Facts:
bedifur χ gima; bizik χ klifus; bostos χ suzo; bragrem χ skogrur; bragriflak χ klifus; brezatro χ volel
brutrum χ fipilem; dezem χ deflas; fabik χ kemek; feza χ plero; fipo χ tadefin; fledus χ likur
fliplas χ vubra; floklun χ fefa; fludram χ klimonur; foflal χ stubu; gistivun χ ruban; gostir χ suzo
grastem χ zetu; gropim χ lazel; kadrak χ tidusto; kamus χ tradal; klido χ fabik; kosoti χ klifus
lapul χ senaguk; letama χ meklamal; loplal χ klifus; losken χ trotrin; lote χ klifus; meklamal χ foplal
piplorak χ lator; poflil χ vubra; pozor χ tradal; raplafe χ klifus; ronom χ klasku; rugra χ vubra
ruram χ nidon; skidrome χ gezel; sogra χ brofe; stere χ zetu; stule χ reril; subatros χ skasa
tetros χ fipilem; tomur χ plero; tradal χ stidurol; tridros χ fludram; trobem χ broplik; truflutol χ gistivun
vikal χ fefa; volel χ klasku; zoflum χ meklamal; zokloskem χ piplorak; zubidral χ fabik; bedifur ψ 441
biskoflil ψ 558; bizik ψ 558; bostos ψ 441; bragrem ψ 441; bragriflak ψ 687; brezatro ψ 558
brezipo ψ 441; brezok ψ 558; brutrum ψ 687; dezem ψ 687; disto ψ 687; doste ψ 687
drazo ψ 687; drepogran ψ 687; drimil ψ 687; drodra ψ 441; dronatam ψ 558; drustul ψ 558
duso ψ 441; dusul ψ 441; duzum ψ 687; fabik ψ 687; fegrus ψ 687; feza ψ 687
fipo ψ 558; fledus ψ 558; flefle ψ 687; fliplas ψ 687; floklun ψ 687; flubraskek ψ 687
fludram ψ 441; foflal ψ 687; gezel ψ 441; gima ψ 558; gistivun ψ 687; gostir ψ 687
grastem ψ 558; grobu ψ 687; groki ψ 687; gropim ψ 441; gudes ψ 558; gula ψ 441
gusar ψ 441; kadrak ψ 558; kamus ψ 441; kledas ψ 687; klido ψ 441; klifus ψ 558
klimonur ψ 687; kliplom ψ 687; kosoti ψ 558; kugas ψ 441; lapul ψ 441; lator ψ 687
lazel ψ 687; letama ψ 687; loplal ψ 558; losken ψ 441; lote ψ 441; maflar ψ 441
maruk ψ 687; meklamal ψ 558; nafa ψ 441; nidon ψ 687; nikles ψ 558; notem ψ 687
nuposol ψ 441; nuvoplu ψ 558; pastur ψ 687; piplorak ψ 558; poflil ψ 441; pozor ψ 687
pudrako ψ 558; pustinil ψ 441; raplafe ψ 441; redrugur ψ 558; restor ψ 558; ronom ψ 441
ruban ψ 558; rugra ψ 558; ruram ψ 558; senaguk ψ 558; sistus ψ 558; skeklik ψ 687
skidrome ψ 687; sogra ψ 687; stabrefil ψ 441; stere ψ 687; stubrim ψ 441; stule ψ 687
subatros ψ 441; suta ψ 687; tepil ψ 687; tesir ψ 687; tetros ψ 687; tidusto ψ 687
tipir ψ 558; tomur ψ 687; tonun ψ 558; tradal ψ 441; trarulu ψ 558; tridros ψ 558
trobem ψ 441; truflutol ψ 558; truklos ψ 441; tulazam ψ 558; vesu ψ 687; vikal ψ 441
vitror ψ 687; volel ψ 687; zagrer ψ 441; zepa ψ 687; zetu ψ 558; zoflum ψ 687
zokloskem ψ 687; zostik ψ 687; zubidral ψ 441; bedifur δ stule; bizik δ lestam; bragrem δ brobon
bragriflak δ meklamal; brezatro δ brobon; brezipo δ gofugar; brezipo δ feza; brezok δ kledas; brobon δ lufu
broplik δ brobon; brubra δ nidon; brutrum δ tesir; brutrum δ fipo; deflas δ dezem; deflas δ lator
disto δ kamus; doste δ zubidral; drazo δ gostir; drimil δ nidon; drimil δ flaflu; dronatam δ truklos
drustul δ drepogran; duso δ volel; duso δ kliplom; farur δ klugras; feza δ stedido; feza δ zetu
fipilem δ tridros; fipo δ nikles; fipo δ gostir; fipo δ trarulu; fipo δ nuposol; flaflu δ kebir
flaflu δ tonun; fledus δ bripli; flimun δ pozor; flimun δ brofe; floklun δ bragrem; floklun δ flofliti
fludram δ zostik; fludram δ tidusto; flukleser δ plero; flukleser δ fledus; foflal δ gezel; foflal δ duso
foflal δ gula; foplal δ vono; gima δ bedifur; gistivun δ skogrur; gofugar δ fledus; gofugar δ gima
grastem δ pustinil; grastem δ biskoflil; grastem δ kliplom; grastem δ fabik; grastem δ duzum; grobu δ kliplom
grobu δ lazel; grobu δ drepogran; groki δ gudes; gropim δ feza; gula δ fledus; gupes δ vitror
kadrak δ sistus; kamus δ plero; kamus δ foflal; kemek δ gezel; kemek δ fefa; klasku δ suta
klasku δ drepogran; kledas δ stidurol; kledas δ nuvoplu; kleflu δ duso; klido δ stule; klido δ duso
klifus δ tomur; klifus δ fliplas; klifus δ lote; klimonur δ brubra; kliplom δ duzum; klubas δ gima
kugas δ stabrefil; lator δ brubra; lestam δ vesu; letama δ flefle; letama δ zagrer; loplal δ maflar
loplal δ gostir; loplal δ subatros; losken δ foplal; lote δ zubidral; lote δ bedifur; lote δ gima
lote δ dusul; lote δ klasku; maruk δ tetros; meklamal δ kliplom; nafa δ bostos; nidon δ kosoti
nikles δ tomur; nikles δ bedifur; nikles δ gudes; notem δ pustinil; nuposol δ nikles; nuposol δ suta
nuvoplu δ fledus; pastur δ bizik; pastur δ stubu; plero δ nidon; pozor δ plero; pozor δ kledas
pozor δ flefle; pustinil δ ruram; raplafe δ zokloskem; redrugur δ nuposol; reril δ maflar; reril δ stere
restor δ deflas; restor δ flefle; restor δ zagrer; ronom δ suta; ruban δ stere; rugra δ fipilem
ruram δ braristis; senaguk δ lakatak; sistus δ fegrus; sistus δ zestol; skasa δ maflar; skidrome δ drodra
sogra δ meklamal; sogra δ pudrako; stabrefil δ skasa; stidurol δ meklamal; stidurol δ sogra; stubrim δ gropim
stubu δ klido; stubu δ fipilem; suta δ pustinil; suzo δ klimonur; suzo δ lapul; suzo δ tradal
tadefin δ truflutol; tepil δ nidon; tesir δ trarulu; tidusto δ senaguk; tidusto δ fliplas; tipir δ vitror
tomur δ nidon; tonun δ vikal; tradal δ brobon; trarulu δ ruram; trarulu δ lufu; trotrin δ stubrim
truklos δ flubraskek; truklos δ likur; truklos δ gusar; tulazam δ gofugar; vanobrin δ grobu; vanobrin δ klugras
vesu δ gostir; vitror δ trobem; volel δ grobu; vono δ subatros; vono δ nuposol; vubra δ duso
zagrer δ zepa; zepa δ nikles; zestol δ zokloskem; zetu δ maflar; zetu δ tesir; zoflum δ flofliti
zokloskem δ skogrur; zokloskem δ tesir; zokloskem δ gofugar; zostik δ redrugur; zubidral δ drustul

Known rows:
[-11   6  -8  16  38  -2 -14   1 -19  -4  -2  14  -9 -16 -21  11  -3 -31
   5 -30  46  48  -1 -10  -4   2  50   9   8   2   9   5   6 -10  -8  -7
  57  11   6   1 -19  -1   1   0 -14   5  -1 -12  26]: bragrem
[-17 -16   6  -1 -12   0  10 -16  -1  -4  -1  -1   3 -18  -9  -8 -39  19
   0  13  -3  -2  12  -2   3  -9  26 -10 -20  26 -17   2  19   3  13  19
  54   9  -5  -2  28  -1  -3   2 -11  -7 -10 -16   9]: zoflum
[ -7  -7  -2  -9  -3   8 -16  48  -5  -3   0  -3   8  -4   4   7  12   5
  -2 -19   0 -22  -1   3   1   4  -1  -2   3   0   3 -21   5  13   8   3
 -20   2  10 -13 -33  -2  11  -7   5  10   6  -4 -13]: lestam
[  4   9 -13  -4 -13   1  -3 -42  22  -1  -7   9   2   5  -4 -15 -16  17
   5 -26 -20 -43  32 -11  14 -13 -23 -16  -9  24 -20  15   1  26   3 -12
  25 -11 -12  -8  28   3  -2   1   1 -10  -5  -5   7]: drepogran
[-12 -13  15  -5 -17  -6  -4 -31   6  -1  -3  -3  20   4 -14 -22 -13  32
   7  23 -18  -6  32  -1  -1 -19  13  -3 -13  19 -10  10   1  -5   5  20
  17   1 -16  11  23   0   1  -6   1  -8 -21  -5   5]: tepil
[-12  14 -11   3  34   1  -8  35 -14  -1   5   6 -15   7 -21   4  11 -19
   5 -66  48  52 -12 -13  -1   4  23   5  17  -4  17  12  -2   8 -11 -16
 -37   3   0   8   7   0   5  -3  -6  -2   3  -9  10]: drodra
[ 11   1  17   5 -16  -9   4 -33   1   4  -2   0  -9  19  17  11   4 -12
 -11  75 -12  44  30  21  -7   9 -12   8  -4 -25   8 -12 -10 -34  -1  26
  16 -21   6 -16 -25   2  -9   4   9   7 -10  17 -11]: klifus
[ -6  18  -6  19  23  -3 -18   5  -9  -6  -3  18  -3  10 -27   3  11 -11
   1 -56  17  27  32 -17  -1   7  23  10  22  -4   5  11   1   1 -26 -18
  -3  -5   6   4 -46   0  -3  -4   2   4  14  -4  22]: nuposol
[ -3   5  20  -2  -3   7  -1  -5   0   2   4  -7  18   1  29   2  19  -3
  13  26  -4 -22 -15  12  -5 -13  16   6   7   3   6  -9 -13 -15   7   9
   3  11   4  17  -2  -4   9   1   1   8  -7   5  -4]: flukleser
[ 15  -9   2   2 -14 -13   8 -19   3   3  -7   0 -14   6  10  11   3 -14
 -20  38  -7  16  26  12  -8  22 -32   8  -5 -34   5 -13  -4 -14  -3   6
  -3 -20   5 -21 -33   6  -6   4  13   2   6  14  -4]: redrugur
[ 17 -13   5   8 -17  -7  11 -15  -2   2  -1  -3  -9  -2   8  14  -2  -9
 -22  54 -19  12  17  16  -9  24 -25  12  -7 -28   5 -16   4 -32  -4  17
   7  -9  13 -20 -40   1 -11   5   6   8   9  14  -9]: fipo
[-12 -15  -5  -1 -19   3  -9  25   6  -6  -2   1   9  -9 -29 -15 -17  42
  -8 -12 -28 -29  23 -11   7   0  -5  -8 -14  17 -17   1  21  12   2  11
 -15   4  -2 -11   1  -3  -7  -6   1  -4   5  -9 -11]: vesu
[  5   4   0  -4  -8   2  18   3  10   6   2   4  -5  -4  -9 -24 -18  23
 -13 -21 -14 -18  -7  -7  10  -4   8  -8 -17  28 -19  -2  14  21   5  -9
   3  11   6   7  26  -2 -10   1   1 -17  -3   0   6]: fegrus
[  0  19  14   0  -6   8   1   6   0   1   1   1   7  12  27   0  13  -6
   1   6  -3 -18  -4   7   4  -9  15   1   4   8  -2 -18  -8  10   4   5
  12  -4  14   2 -26  -1   5   2   9   3  -1   7   5]: klubas
[ 27 -17 -10  -3  -5 -15   1 -21   7   9  -8   1 -15  -1   8   8   7 -13
 -20  22  -5   2  25  10  -7  25 -29   8  -3 -35   7 -13  -5 -12  -4  -4
  -4 -14   4 -18 -28   7  -4  -1  12   0  -4  16  -6]: gudes
[-18  -6   9  -4 -22  -4   4 -16   5  -2  -2  -2  14   7  -7 -19 -17  36
   0   2 -29 -16  43  -8   5  -6  12  -7 -10  16 -17   6  13  -2  -2  17
  13  -2  -5  -2   4  -2  -6  -3   4  -6  -1  -5   3]: groki
[ -5   5  -2   9  32  -1 -24   7 -14  -1  -2   9  -1   2 -51  -3  19 -19
  16 -42  42  57   3 -10  -9 -12  22  10  14  -3  20  15 -14   3  -7 -14
 -14  -4 -10  17   6   2   8  -6   0   0 -18  -3  15]: vikal
[ -3   4  -4   1 -15  -4   3 -27  18  -4  -6   8   4   1  -8 -13 -20  27
   1 -19 -24 -42  47 -11   9  -8 -15 -10  -8  20 -20  11   8  23  -5  -2
  30 -11 -12 -10   2   3  -6   1   2  -8   2  -7   8]: suta
[ 11   4   3   9 -14  -1  15 -43   1  -3   4 -13  -8  10  34  27  -7 -26
  -7  82 -20  14  -7  17  -4  12 -40   3   2 -31   1   2  -3 -38   0  16
  15 -15   5 -18  -9   1 -10  14  -9  12  12  12 -21]: grastem
[ 24  -9 -11   5  -4  -6   7 -32   5   4  -5   1 -17 -15  18  19  -8 -26
 -18  44  -6  -2  -3  12  -6  22 -41   7  -4 -30   2 -12   4 -12  -2  -7
  29 -12   6 -19 -25   7  -6   9   1   3   9  13  -5]: ruram

Rows:
No name comes twice in this set of rows, the named rows included.
[ 16  -7   7  -4 -14 -12  14 -20   4   4  -3  -3 -19  17  12  10   0 -15
 -14  42   2  33  26  16  -4  19 -24   4  -5 -33  10 -10  -9 -10  -1  16
  -3 -23   1 -19 -17   7  -3   5  13   1  -2  16  -9] | senaguk
[-12  14   9  -2 -21   2   7 -23  10  -5   1   0   8  19  -7 -16 -19  22
   7   8 -26 -10  33  -5  10 -14  -4 -14  -8  23 -19   9   2   2   2  13
  24 -12  -4  -4  11  -1  -8   3   2  -7  -9  -3   3] | doste
[ -3   3   9  -8  -5  -2   2   6   2   2  -3   2  -2  13  19   1  11  -2
   8 -30  15 -10  20   6  -1  -2   8  -5   5   3   6 -12 -10  23   4  -3
   5 -11  -2  -2 -23   6  16  -6  15  -4  -1   0  13] | lakatak
[  3  -5  -1   4 -12   2  12  -2   9  -1  -3   9   2 -19 -25 -20 -21  30
 -13 -17 -24 -40   8 -10   9  -3 -10  -5 -17  22 -17   0  16  18   1 -12
  20   8   1   5   2  -2  -8   2  -1 -11   5  -1  14] | tesir
[  2 -20  -6 -14  -9 -12  -4 -33  13   6  -8  -5  12 -13   6 -21  -5  35
  -2 -19 -18 -51  27 -10   1   0   3  -3  -9  12 -16  17   6   6  -3  -9
  -3   9 -21  11  38   1  -2  -9   4 -13 -10  -6   6] | flefle
[-15 -10  20  -1   1   0   6  -3 -14  -3  -1  -2  12 -16  23  12  -4 -12
   8  24  16   8  -2  14  -9  -9  38   3  -3   2   5 -15   0 -14  14  26
  50   9  -2   3 -18   0  11   0  -3   6 -12  -9  13] | suzo
[ -7  10  -3   5  31 -13 -23   2  -8   0  -3   8   1   6  -8  -1  21  -4
   2 -51  19  19  22 -13  -7   8  39  18  22  -6   7  16  -5 -19 -29 -21
 -13   8  -6  17 -15  -3  -2 -11  -1   5   2  -5  17] | zagrer
[ -2  10   3  -7  -2   2   2  -6   1   2   4 -11  13  -2  49  10  14  -8
  14  14  -4 -43 -22   7  -2  -3  -6   0  15  -1   1   2  -9  -2   1  -5
   3  10  -8  15   7  -1   8   3  -6   8  10  -2  -2] | stidurol
[  3 -26   4 -21  -3 -12  13  25  11   2   6  -8  -5  12   2 -22 -27  11
  17  -4 -20   5 -52 -17  14  -6  12 -14 -16  24  -9  11   2  45   7  -2
 -50   0  -9  -8  29   5 -12  -8  -6 -10   5 -16  -3] | flubraskek
[  6  -9  -3   0  11   0  -4   0   2   2  -7   7   4 -33  14  10  -3 -13
  -5 -21  21 -38  -8   2  -1   2   9   1  -6   3   1 -19   6  21  10 -14
  58  10   3   0 -31   6  15  -1   0   1   2  -6  23] | lufu

The same nodes again, as new rows of numbers:
Known rows:
[  6 -14  17  -2  29  -1   2  -4  -7  14   8 -11   5  -2   3 -14   9  10
  -7  17   2  -6  -7   0  20   0 -12  -7 -16   2   0  -6   0 -17 -13   0
 -16]: kamus
[  2  -7  11   6  14  -1  -8   6  10  22  15  -8   8  -9   2  14   8  10
   0  18  -2   8  -9   1   2 -13 -25  -7 -11   6  -8   7  -9 -12 -17  10
 -12]: bostos
[  0  -6  13   4  17   2 -31   0  12  21  22 -16   3 -15  -3  11  -8  13
   7  25 -24   4 -13   9  -9 -15  -8  -4  -9 -13   3  -4  -7 -12 -12  -3
  -1]: tradal
[  2  -8 -22  -7   6  -7   7  -8 -22  -2   9   5  -3   0   8 -32  15  -1
   8 -25   2 -17  12  -1  37   7 -33  13 -11   0   5  -6  -3   4 -54   6
   4]: nuvoplu
[ -3  -4 -23  -2  -8  -5  -2   2  -8   1   1   5   0  -7  15 -11   3   0
  10 -24 -17 -10  -1  12  27 -11 -23   2  -5   8   1   4 -10  17 -37   6
   9]: piplorak
[-11  -5 -15  -7 -12  -6  -1   8 -15  -6  -9   3  -2 -11  14  -8  -1  -1
  10 -31  -8 -14   1   7  25  -5 -18   1  -7  10  -6   3 -14  22 -18   5
   2]: senaguk
[ -8  -9 -18 -11  -7  -6  -1   2 -36  -3 -16   2  -2  -4  12  -9 -13  -4
   0 -43 -14 -29  -2  12  22   6   5   0 -12  10  -4  -6 -11  24   6  -9
  -1]: klifus
[ -1  -1 -16  -6 -10  -2 -18  -2 -18   5   5   2  -6 -10   9 -20 -12   7
  21 -25 -50 -12   3   8  -4 -20 -16   6  -2  -7   7  -8  -7  14 -21   0
  19]: trarulu
[  1   9   0   2  29   1  16  -5 -15 -24   4  -4  -5  22   3   0  14  -9
 -11  -8  -6  -4   2   2  -3   9  18   8   3 -13  22  -2   0 -15   9   5
  -9]: foflal
[  4  10  40   1   4   6  -2  10 -12 -10  -6   4  -8  14   7  13  -6  -1
   4 -13 -12   3   5 -18 -50  -2   7   0  16  -8   9  -6  -8  -3  52  11
  -1]: suta
[ -7  12  35   1   3   3  14  11 -20 -17 -16   5  -6  12   2  18  16  -3
   1 -10  -9   5  -6 -19 -45 -15  -1   4  17  -6   0   3 -17   3  68  12
  -7]: drepogran
[ -1  11  28  -1   6  -2  16   5 -16 -22 -22  -2  -8  28  10  -2   6  -6
  -8  -8 -25  -3 -12   0 -26 -11  23   5  11  -6  11   0 -11  -7  42   6
  -9]: grobu
[ 11   7  13   2  27   4  16   0  -8 -21   5  -2  -5  16   9  -9  15  -7
  -7  -6  10   5  14  -6  -3  12   4   9   6 -12  22  -7   2 -17  -8  11
  -5]: kledas
[ -3  11   1   5  11   1  -1   8   6 -23   7  -2  -1   8  12  16   1 -12
  -9 -11  -6   4   3  10   2   2  17  -2   7  -7  20   7  -1   0  16   6
  -8]: maruk
[  6  12  26  -2   2   4  -5   7  -7 -21   3  -3  -9  17  12   5 -13  -5
  -1 -12 -15  -1   1   1 -33   3  21   2  13 -15  19  -5  -2 -11  39   7
   2]: notem
[ -4  13 -14  10  27   5   2  -7  -9   9   5  -3   0  19   0  37  -7 -10
 -13 -17 -42   2   3  17  -4   5  30  -4   9   3  24   7   3  -3  17   1
  -6]: pastur
[  2  -5 -18  -7  -9  -3   9 -13   4 -18  -7  -2  -2   0 -16 -20   1  -6
 -11  23  62  -4   7   3  32  25  18   5  -8  -4  -7  -9  20   0 -20 -21
   6]: flukleser
[-11   4 -28   3  -4   1   9 -18  -4  18 -20   2  -1  15 -25  27  -2  -1
  -3  21   6   7 -13  16  11   5  20   6   7  17 -16   3  12   5 -22 -12
   6]: stubu
[  8  -6 -13  -1 -13   2   7  -7  10  -7 -15  -2  -2   9  -7 -16  -7  -3
  -9  19  50   1   2  12  37  23  26   3  -3   4  -7 -10  19  -4 -27 -15
  11]: flimun
[ -3   1 -16   2 -21  -2   3  -2  24  -1 -13   3  -1  -4 -10   2  -3  -3
   1  26  39  11  -4   8  15   2  10   2   3   5 -21   2  10   3 -14 -13
  10]: klobrol

Rows:
No name comes twice in this set of rows, the named rows included.
[  0  -7 -13  -1 -17   5   2   0  14  -9 -18  -1   0  -9 -13  -4  -3  -3
  -7  25  52   6   1   4  32  14  25  -4  -2   3  -6  -8  12  11  -8 -20
  12] | deflas
[  3  -1   3  -6 -17  -3 -12   2 -11   2  -4   3  -7  -5  11 -23  -9   7
  21 -23 -34  -9   2  -2  -8 -17 -25   7   1  -3   1  -9 -15  11 -18   7
  18] | ruram
[ -4  -7 -25  -3 -12  -5  -1   8 -13 -13  -5   1   1 -21  15 -17   8  -2
   7 -18 -23  -9  -5  10  29 -20 -15  -3  -8   4   3   3 -12  27 -26   2
   9] | tonun
[  0 -11  -7  -1 -10  10   5   3   7 -14 -24   2   1 -21 -19 -13   5  -1
  -4  30  60   8   0  -9  23   5  15  -7  -2   0  -8 -10  13  19   9 -19
  12] | brubra
[  5   3  11   6  31  17   9  10 -12  -9   5   5  -2   0   2  11  20  -7
  -4  -4  22  13  17 -20  -7  11  -4  -3  10  -7  23  -6  -1   5  14  10
  -3] | flefle
[  7   7   4  12  14  12   2   5   2  23  17  12   6  -6  -6  18   2  -4
   0 -11 -23  14  18 -26 -45  -5  -9 -12  17   1  18   5   7   4  48  11
   5] | gostir
[-11  -7  26  -8  15  -8  -7  -4 -15  26   0  -9   3  13  -5  17 -12   9
  -7  -1 -10 -18 -15   3 -15   8   5  -5 -14   9 -17  -2 -12 -16  23  -4
 -25] | lote
[ -9   8  15  -1   5   3  -1  13 -10 -25   0   1  -2   1   6  20  -2 -12
  -9 -21   6  -1   5  -2 -15  10  23  -1   5  -3  10   4  -9   7  61   1
 -13] | tidusto
[ -6   4 -17  -6 -24  -8  -5 -13  13 -11  10   5  -3  -7 -25  -9  -1  -3
   4  18  48   2   7   0  -5  17  -2  14   3 -10 -23  -3  18  -7  -5 -15
   6] | zestol
[  6   5   4   1  24   9   2   2 -16 -13   2  -3  -1  16   7  10  -8 -11
 -15 -18   7  -3  11   5   5  25  28  -3   1  -3  25  -5   7  -4  20   3
  -5] | letama
[  5  -6  -7   2 -15   6  12  -3  17  -7 -12   3  -1  -5 -13  -6  10   1
   0  29  59  12   3  -8  22  12   5   1   3   5 -12  -4  13   3 -27  -8
  14] | brofe
[-16  -4 -18  -5   6  -3   7  -6 -40  22  -2  11  -3   0  -6  -2  12   2
  11 -34 -15 -18   6  -5   5   3 -31  10  -5  12 -16  -1 -15  21  -8   2
  -5] | gima

Now the same nodes, written a new way:
Known rows:
[ 22  -1 -11 -23 -39  13   4  -7 -13  -6 -36 -22  -6]: gistivun
[ 10   5   0 -18 -44 -12  31 -56   0  -7 -15 -28  -1]: grobu
[ 28  19  20  18 -48  12  11  33  15   3  26  44  13]: tonun
[-32   3   1  13  14  10 -19 -20   2 -11  70  11 -17]: stabrefil
[  3  -2  -8  -3  58  10 -27 -35  18  -8  19  22 -15]: fludram
[ 10 -23  -3 -10 -10  -7  22 -14  -8  -8 -25 -25 -19]: zostik
[ -2  -8 -18  13   7  -5  -2  33  -5   8  -9  87  24]: kebir
[-31   0   0   6   8 -10  -6 -58  -1   0  30  -7 -15]: pustinil
[ 24  30  13  -8 -28  29 -29  15  -3   9  -1  24  -3]: tulazam
[  7 -28 -16  -3 -96   4  21   6  -5  -3 -17 -45  11]: floklun
[ 17   3 -10 -32  -8   6  20 -27   1  -9 -35   6  -9]: doste
[ 30 -24  -7 -29  13 -15   7   4  15  -6 -35 -89   1]: letama
[-18  12 -18 -11  22  -6  -7 -24   4   8  -7   2  13]: vubra
[ 25  23  15   9 -38  32 -33  33 -14   6   5 -13   2]: kadrak
[ 51  -8  10  19 -27  -6  24  15 -12  -9  -7 -29   4]: vitror
[-2  2  8 19 39 -2 -8  3 17 -5 38 15 -4]: poflil
[ -7   6 -19 -15  19   3 -26   2   3   5  -7  12  18]: kemek
[-28   2   8  19  61  -8  16  21   2   7  -3  22  -2]: fipilem
[ -7  25  30  20 -42   0  13 -22 -18   6  33 -36  -2]: biskoflil
[-19   3 -10  -7  44   0 -13 -60  10  -7  28   6 -14]: ronom

Rows:
No name comes twice in this set of rows, the named rows included.
[ 25 -10   0   0 -25  -2  10  22 -17  -1 -34  -6  -3] | fegrus
[ 11   1  11  -8 -18 -17  43 -34  -8  -5 -30  21  -8] | drepogran
[ 30  19  16  -6 -24   6 -21   4   6   5   4 -72  14] | brezok
[ 24  32  24  -1 -24   7  -7  30  11   9   3  16   8] | fledus
[-49   6  19  34  71 -18   1  37   6   2  51   3 -11] | gusar
[ 17   4 -36 -29  21   7 -42  13  14   8 -33  16  26] | flukleser
[-43  -7   0   7  60 -11  -5  18  -5   2  12  -6 -11] | lestam
[ 10  -5 -31 -15  42  -7 -38  15   2  10 -30 -33  25] | flimun
[-57   3   2  15  51 -15 -10  46 -33  16  18  33  -1] | likur
[-32 -25  19   6  -9 -12  52   8 -15 -11  -5 -38 -26] | gostir
[-19  14  -7  10  11  -9  -5 -14 -21   8  -3  28  12] | klugras
[ 31 -32 -13  -3 -66 -14  43  26  14  -1 -38   7  17] | klimonur
[-19  15  20  19 -68  30  -9   6 -13   0  65 -33  -9] | ruban
[-36 -10  11  15  61  -7  -2 -23  10 -10  51  11 -31] | subatros

